What each symbol does to the items:
Dup + Fev
Dup ~ Feb
Dup & Ner
Dup ! Ruv
Dup ^ Kaz
Lel + Roz
Lel & Feb
Lel ! Ner
Lel ^ Pag
Pof + Gil
Pof $ Tet
Pof ~ Las
Pof & Mas
Kos + Gan
Kos $ Buf
Kos ~ Muv
Kos & Reb
Kos ! Sib
Kos ^ Kur
Tav + Ruv
Tav ~ Fev
Tav & Buf
Tav ! Fen
Tav ^ Reb
Gan + Kos
Gan $ Sar
Gan ~ Vop
Gan & Gos
Gan ! Gor
Gan ^ Gom
Zod + Fal
Zod $ Fod
Zod ~ Vum
Zod & Dak
Zod ! Nir
Reb + Gos
Reb $ Tav
Reb ~ Fod
Reb & Kos
Reb ! Lud
Reb ^ Nir
Buf + Sar
Buf ~ Biv
Buf & Tav
Buf ! Dem
Buf ^ Kos
Nin + Fef
Nin $ Saz
Nin & Rus
Nin ! Fod
Nin ^ Vum
Feb + Saz
Feb & Lel
Feb ! Dup
Feb ^ Fef
Lud + Tet
Lud $ Fen
Lud ~ Reb
Lud & Sib
Lud ^ Gil
Gil + Pof
Gil $ Lud
Gil ~ Nir
Gil & Zuf
Fev + Dup
Fev ~ Saz
Fev & Biv
Fev ! Tav
Fev ^ Fod
Pev + Dem
Pev ~ Sar
Pev & Sus
Pev ^ Gor
Nok + Fem
Nok $ Pag
Nok & Pud
Nok ! Lib
Pud + Vum
Pud $ Fef
Pud & Nok
Pud ! Fal
Fef + Nin
Fef $ Feb
Fef & Pag
Fef ! Kaz
Fef ^ Pud
Kaz + Fod
Kaz $ Dup
Kaz ~ Fef
Kaz & Vop
Kaz ! Gos
Kaz ^ Fal
Ruv + Tav
Ruv ~ Dup
Ruv & Sar
Ruv ! Sus
Ruv ^ Gos
Fen + Sus
Fen ~ Tav
Fen & Dem
Fen ^ Lud
Dak + Lib
Dak $ Muv
Dak ~ Fem
Dak & Zod
Dak ! Kur
Saz + Feb
Saz & Roz
Saz ! Fev
Saz ^ Nin
Vop + Muv
Vop $ Ner
Vop ~ Pag
Vop & Kaz
Vop ! Gan
Vop ^ Lib
Mas + Zuf
Mas $ Gor
Mas ~ Gom
Mas & Pof
Fal + Zod
Fal $ Kaz
Fal ~ Pud
Fal & Lib
Fal ! Las
Gom + Kur
Gom $ Gan
Gom ~ Lib
Gom & Las
Gom ! Mas
Ner + Biv
Ner ~ Lel
Ner & Dup
Ner ! Sar
Ner ^ Vop
Tet + Lud
Tet $ Sus
Tet ~ Gos
Tet & Gor
Tet ^ Pof
Nir + Las
Nir $ Reb
Nir ~ Zod
Nir & Kur
Nir ! Gil
Fem + Nok
Fem $ Rus
Fem & Vum
Fem ! Dak
Roz + Lel
Roz & Saz
Roz ! Biv
Roz ^ Rus
Vum + Pud
Vum $ Nin
Vum & Fem
Vum ! Zod
Zuf + Mas
Zuf $ Sib
Zuf ~ Kur
Zuf & Gil
Sar + Buf
Sar ~ Ner
Sar & Ruv
Sar ! Pev
Sar ^ Gan
Las + Nir
Las $ Gos
Las ~ Fal
Las & Gom
Las ! Pof
Rus + Pag
Rus $ Roz
Rus & Nin
Rus ! Muv
Rus ^ Fem
Muv + Vop
Muv $ Biv
Muv ~ Rus
Muv & Fod
Muv ! Kos
Muv ^ Dak
Gos + Reb
Gos $ Ruv
Gos ~ Kaz
Gos & Gan
Gos ! Tet
Gos ^ Las
Kur + Gom
Kur $ Kos
Kur ~ Dak
Kur & Nir
Kur ! Zuf
Fod + Kaz
Fod $ Fev
Fod ~ Nin
Fod & Muv
Fod ! Reb
Fod ^ Zod
Gor + Sib
Gor $ Pev
Gor ~ Gan
Gor & Tet
Gor ^ Mas
Dem + Pev
Dem ~ Buf
Dem & Fen
Dem ^ Sib
Sus + Fen
Sus ~ Ruv
Sus & Pev
Sus ^ Tet
Lib + Dak
Lib $ Vop
Lib ~ Nok
Lib & Fal
Lib ! Gom
Sib + Gor
Sib $ Dem
Sib ~ Kos
Sib & Lud
Sib ^ Zuf
Biv + Ner
Biv ~ Roz
Biv & Fev
Biv ! Buf
Biv ^ Muv
Pag + Rus
Pag $ Lel
Pag & Fef
Pag ! Vop
Pag ^ Nok

The rows follow the links: the fewer symbols apart two items are, the more alike their rows tend to be.

Each row is also shifted at random along 10 hidden directions that mean nothing.

Some items, each with a row of numbers:
Feb: 9 -8 38 -16 11 24 69 -23 -12 -44 -7 -31 15 -45 7 -61 2 -23 24 -26 0 12 -22 -47 -106 31 -27 3 -17 -30 19 56 46 16 49 53 11 -9 -2 1 12 -7 -13 -15 -40 -31 34 -5 -3 -17 10 13 18 18 17 17 24 17 -8 27 50 19 30 -24 15 17
Lib: -6 18 9 31 22 18 -10 8 -24 44 -23 10 24 17 17 -44 14 -2 -10 -34 3 37 -16 -74 -15 17 -19 2 -30 12 12 27 9 5 41 -25 -17 -17 -13 7 27 -24 26 -9 19 -25 23 -30 -16 13 -26 8 -22 18 26 -14 16 -11 16 -7 7 -1 24 7 1 -19
Mas: 1 -3 -8 4 5 -16 -5 42 10 68 -21 15 -26 16 -18 -44 -18 15 -80 33 -4 -32 -12 -65 52 4 51 21 -42 14 -24 -10 5 -2 -3 5 58 15 27 17 7 23 -20 -48 50 33 -13 1 -29 5 -10 10 -37 8 4 -13 -47 42 2 -47 -8 33 -11 22 3 -28
Gos: 1 -10 -24 3 3 -11 47 34 7 29 -5 -49 -20 -28 -2 7 3 3 -9 1 7 -5 -19 -28 15 -3 4 5 -6 15 -42 -20 1 -30 10 21 -3 59 -12 -1 2 -6 40 -40 -8 47 10 48 0 -8 17 8 -7 11 8 -5 -5 33 -29 -27 -22 8 -71 23 2 -7
Lud: 8 -1 16 -7 -18 15 23 -59 11 -36 17 33 -8 -10 22 14 -7 -28 35 -15 -14 -16 7 37 -15 22 -19 15 32 -9 29 0 14 -7 -14 -11 22 -60 -1 -6 -40 -5 -67 37 -4 -22 15 -37 5 -2 -2 3 23 -7 0 17 18 8 -17 -3 29 2 61 -18 0 -11
Vop: -1 5 -14 8 21 -1 -3 18 -7 3 -5 -11 4 13 -5 4 5 30 -20 25 74 8 5 -5 20 -9 -2 -20 -25 -12 -24 -5 -23 13 12 20 -19 46 -8 -1 17 -2 19 -15 13 15 -25 14 -27 -2 11 -30 -11 17 -9 -23 -2 -16 38 25 -16 -18 -36 19 -5 -3
Fen: -12 -12 1 -33 -36 -19 -49 -33 13 -17 -5 -2 -58 18 -28 -30 13 -17 -44 -4 -80 7 -26 62 28 15 32 5 32 -5 9 23 44 14 -42 17 0 108 4 49 -10 -14 3 35 -21 -37 -18 2 48 -1 -24 -8 -21 16 5 30 -73 0 -3 -3 41 -2 -18 -43 -15 -19
Kur: 6 16 -9 10 -14 2 -17 -10 -22 5 4 3 1 -34 -1 34 -39 27 -22 21 -8 -19 40 -11 20 5 -38 -15 23 26 -11 15 3 21 36 -11 74 -54 -10 29 2 -24 -90 35 -12 9 -16 -53 -7 27 2 4 -1 11 4 26 48 39 -1 -19 -18 17 13 5 21 -35
Gil: -6 4 -10 6 -6 -4 -5 -13 -21 17 -27 11 -17 -19 14 35 -17 13 -48 -32 56 3 7 -48 74 22 -53 -17 32 18 -42 -15 0 11 19 6 1 46 -27 22 4 -46 0 23 14 -19 -15 -62 6 -5 -27 -29 24 32 10 -23 -3 5 -2 5 29 -34 -8 6 -12 -45
Pag: -31 4 21 4 10 13 21 6 -51 45 -26 -4 6 1 25 -31 22 -39 2 -8 -20 28 -10 -71 31 -5 29 -11 -41 -33 -35 3 -10 9 3 36 -18 -71 31 -37 23 5 50 -11 20 -10 32 3 -16 -48 -14 -27 10 -10 3 -18 -22 -9 13 29 38 8 -23 -2 -11 23
Tet: 20 -18 16 -6 0 0 -5 -30 23 -53 -6 36 -8 -38 -12 -12 -5 13 10 39 13 -35 -27 -13 -34 5 -14 5 22 -35 -9 0 -8 2 -2 -1 27 33 6 10 -38 2 -41 -32 13 -4 -3 -19 -1 4 6 -14 16 7 -25 -11 -23 0 -8 -14 -17 9 6 9 -14 -16
Dak: 2 21 -8 -13 -25 -3 55 3 10 -25 8 -1 -9 17 1 -28 3 -7 -42 48 33 -25 40 59 2 25 67 25 -41 -25 -8 21 38 8 -25 54 67 -2 -4 4 -7 2 -58 2 -32 50 -34 18 -27 -12 14 3 -23 -15 -3 17 4 39 9 -2 45 23 28 -20 8 6
Fev: 4 -4 10 -27 -24 -5 -22 -16 12 -34 -2 -25 -17 -44 -33 -5 -18 -22 -12 47 -55 -11 -6 31 -6 3 -11 -2 16 -31 6 14 38 8 -4 8 51 80 1 45 5 -17 -39 -3 -48 -2 -8 -1 45 -9 2 8 15 0 -4 24 -26 11 -19 4 6 -5 -55 -26 7 -2
Kaz: 28 -11 6 10 11 -4 10 7 29 -33 -6 -8 16 -41 -27 -11 -14 23 -3 46 41 -32 -12 -14 -53 -10 -39 -14 -4 -6 -11 0 -5 -4 53 2 48 31 -24 7 3 -2 -37 -43 -14 24 -17 -2 -21 5 22 7 9 14 4 -9 14 9 -7 -15 -44 12 -15 13 4 -13
Pud: -1 2 13 -10 10 0 50 14 5 -49 -44 19 20 -52 -1 -21 14 9 13 12 38 -18 -8 -42 -69 6 -24 -1 5 -38 -18 20 11 -11 39 19 9 89 -19 8 15 -41 7 -47 -24 1 10 -17 11 -7 8 15 18 9 -3 -12 11 -1 -3 15 2 -9 1 17 -10 0
Muv: 2 21 16 -6 -13 3 -43 4 38 27 13 39 7 80 4 -52 19 -28 14 -13 -80 28 -12 21 -15 26 31 41 -32 -9 86 42 38 -1 -35 -64 20 -3 25 20 6 14 -41 6 12 -25 21 -22 26 22 -14 60 -40 -17 33 10 -22 -15 -4 -14 22 -9 73 -42 15 10
Zuf: 0 10 -16 5 -9 -1 -19 2 10 12 13 31 3 18 11 24 -1 5 5 -20 -35 -12 25 37 7 -10 0 10 21 43 23 -10 -4 -10 -14 -52 1 -13 -5 9 -6 -1 -21 30 7 0 0 -16 12 26 -5 23 -23 -15 11 9 17 27 -1 -29 -28 4 25 14 11 -15
Kos: 6 19 9 -16 -16 6 39 -1 4 -108 23 17 37 16 24 -62 23 14 57 20 49 -9 1 25 -128 23 67 47 -12 -51 51 34 0 -3 -49 24 -12 34 9 -7 -40 6 46 -42 11 -11 -7 64 -5 34 24 17 -5 -33 -58 -6 24 -30 24 20 24 -21 55 -6 -10 62
Gom: -2 4 -22 9 -2 4 -4 -7 8 -36 -16 16 -3 0 -4 -10 26 28 8 -3 -28 18 1 46 -45 0 4 -6 25 11 2 46 6 -2 -7 -7 -17 63 -16 18 -7 -38 -2 20 -31 -5 -1 1 10 33 4 11 -37 4 4 19 27 10 25 -1 -26 12 7 -1 -7 -16

From each start, follow one symbol. Which item do you reach?
Answers are names.
-7 -6 -3 18 23 8 -16 1 -22 38 4 24 2 22 35 3 12 8 20 -36 23 17 -15 -56 17 -11 -2 -9 -7 5 -2 -17 -38 -6 -5 -29 -55 -13 23 -19 -8 8 63 -12 56 -24 21 2 -3 6 -6 -20 -9 1 -15 -31 -15 -21 17 3 -12 -18 -13 35 -7 -12
~ Gan
-24 26 13 -3 -9 19 30 -16 -60 -24 -27 14 20 -61 44 11 10 -34 26 -16 -10 24 26 -50 -14 13 -35 -16 16 -36 -19 25 16 12 20 9 -3 -15 -10 4 25 -58 21 22 -29 -30 28 -49 20 -28 -23 -12 31 -13 1 5 34 -7 9 45 50 -26 -6 -1 -6 8
+ Nok
13 22 6 -2 -6 17 77 -12 15 -64 7 16 48 -1 54 32 4 -19 72 -20 120 3 5 -8 -30 35 -33 15 -9 -73 17 -21 -10 -13 -3 -2 -25 31 -32 -37 -17 -20 6 -28 17 3 7 -7 -1 -14 27 6 52 -13 -18 -40 48 -54 -15 46 41 -82 37 0 -10 34
$ Fev
-11 13 -39 -1 -3 -25 54 49 38 61 -19 -14 -2 50 25 48 16 -9 -11 -70 20 34 -2 22 72 29 -25 22 -7 30 8 -25 26 -46 -9 -52 -30 148 -49 13 38 -38 13 10 -19 35 12 -18 54 1 14 80 -22 8 73 -16 11 7 -36 -8 11 -59 3 -3 9 -12
+ Fal
-19 4 -7 -14 -19 4 -21 -46 -28 -9 21 -5 -25 29 23 22 14 -27 14 0 -12 31 12 52 62 0 38 -16 4 -41 -10 2 0 18 -73 42 -34 -46 21 -21 -23 4 12 50 2 -13 -7 28 4 -17 -3 -55 17 -14 -31 7 -16 -34 19 48 56 -14 -11 -27 -26 14
+ Sar
-18 -9 10 -2 16 12 -11 2 -38 50 -16 -31 -6 -11 9 11 -3 -3 -10 -35 -18 39 -4 -59 31 -10 -32 -29 -5 6 -20 9 3 24 33 9 -28 8 10 9 39 -10 36 16 -6 -29 25 -22 15 -12 -12 -12 4 21 26 4 -2 -1 5 35 16 -14 -41 5 6 -9
+ Roz
-7 11 16 -20 -11 -4 0 16 -5 -11 7 -32 3 58 2 -108 30 -28 -25 -26 -24 40 -29 12 -60 33 79 41 -44 -4 47 52 58 14 -24 32 -22 68 11 21 13 11 69 -6 -6 -42 -3 52 11 7 -16 28 -43 3 2 11 -27 -5 22 23 55 -7 21 -37 4 32
+ Ner
-6 -5 15 -10 18 11 31 8 -18 6 1 -29 -1 25 30 -62 26 1 6 -65 17 40 -38 -43 -49 21 16 2 -15 -3 18 47 28 3 6 26 -62 76 13 7 12 -5 77 -7 16 -48 24 29 11 13 -11 12 -31 26 6 -2 -2 7 14 23 41 -21 2 11 1 9
& Sus
15 -6 14 0 16 0 -16 14 2 5 4 -25 11 -5 -18 -36 -5 3 0 1 13 0 -40 -47 -44 -2 -20 -3 -25 -2 12 5 -1 -1 34 -1 -3 7 0 2 8 13 28 -34 14 -10 2 19 -13 -2 -3 0 7 15 3 -14 -12 -12 -2 -8 -17 5 -18 4 2 5
~ Feb
9 2 -14 20 17 4 26 2 -10 -16 -11 -12 17 -21 13 -6 24 20 26 -56 9 18 -11 -9 -71 8 -48 -6 25 41 8 29 4 -20 44 -15 -38 19 -40 3 4 -45 26 18 -24 -20 22 -7 -2 20 -7 14 -14 19 20 7 54 5 -7 -14 -25 2 23 2 -8 -19
~ Fal
-15 2 12 -20 -2 -2 -21 8 -18 -18 -29 -9 11 -69 7 53 -14 7 38 -24 7 21 -9 -66 4 -2 -90 -31 37 -19 -7 -11 -11 7 38 -34 -21 112 -14 28 34 -50 33 -13 -22 -51 15 -57 70 -1 -9 7 51 17 11 -16 3 -30 -17 43 0 -76 -60 17 4 -3
+ Feb
-22 12 14 -27 -25 -4 -15 -15 1 -70 -24 31 -3 7 -12 -53 28 -18 -2 23 -66 13 0 57 -55 8 60 20 4 -50 20 55 33 17 -47 24 4 83 17 34 9 -17 15 5 -47 -34 -11 1 46 -1 -11 17 -13 -23 -13 24 -38 -20 29 38 46 -14 29 -43 -21 30
$ Roz
-8 -2 12 -17 4 -3 45 -14 5 -17 -42 0 -21 -17 -3 0 8 -13 -19 11 40 2 -12 -26 31 25 3 -6 -14 -55 -44 3 5 9 -5 58 5 39 -2 -19 9 -8 -17 -11 -7 15 7 -24 -6 -43 12 -26 22 8 6 -17 -28 -14 -3 41 49 -11 0 -14 -29 -3
^ Pud
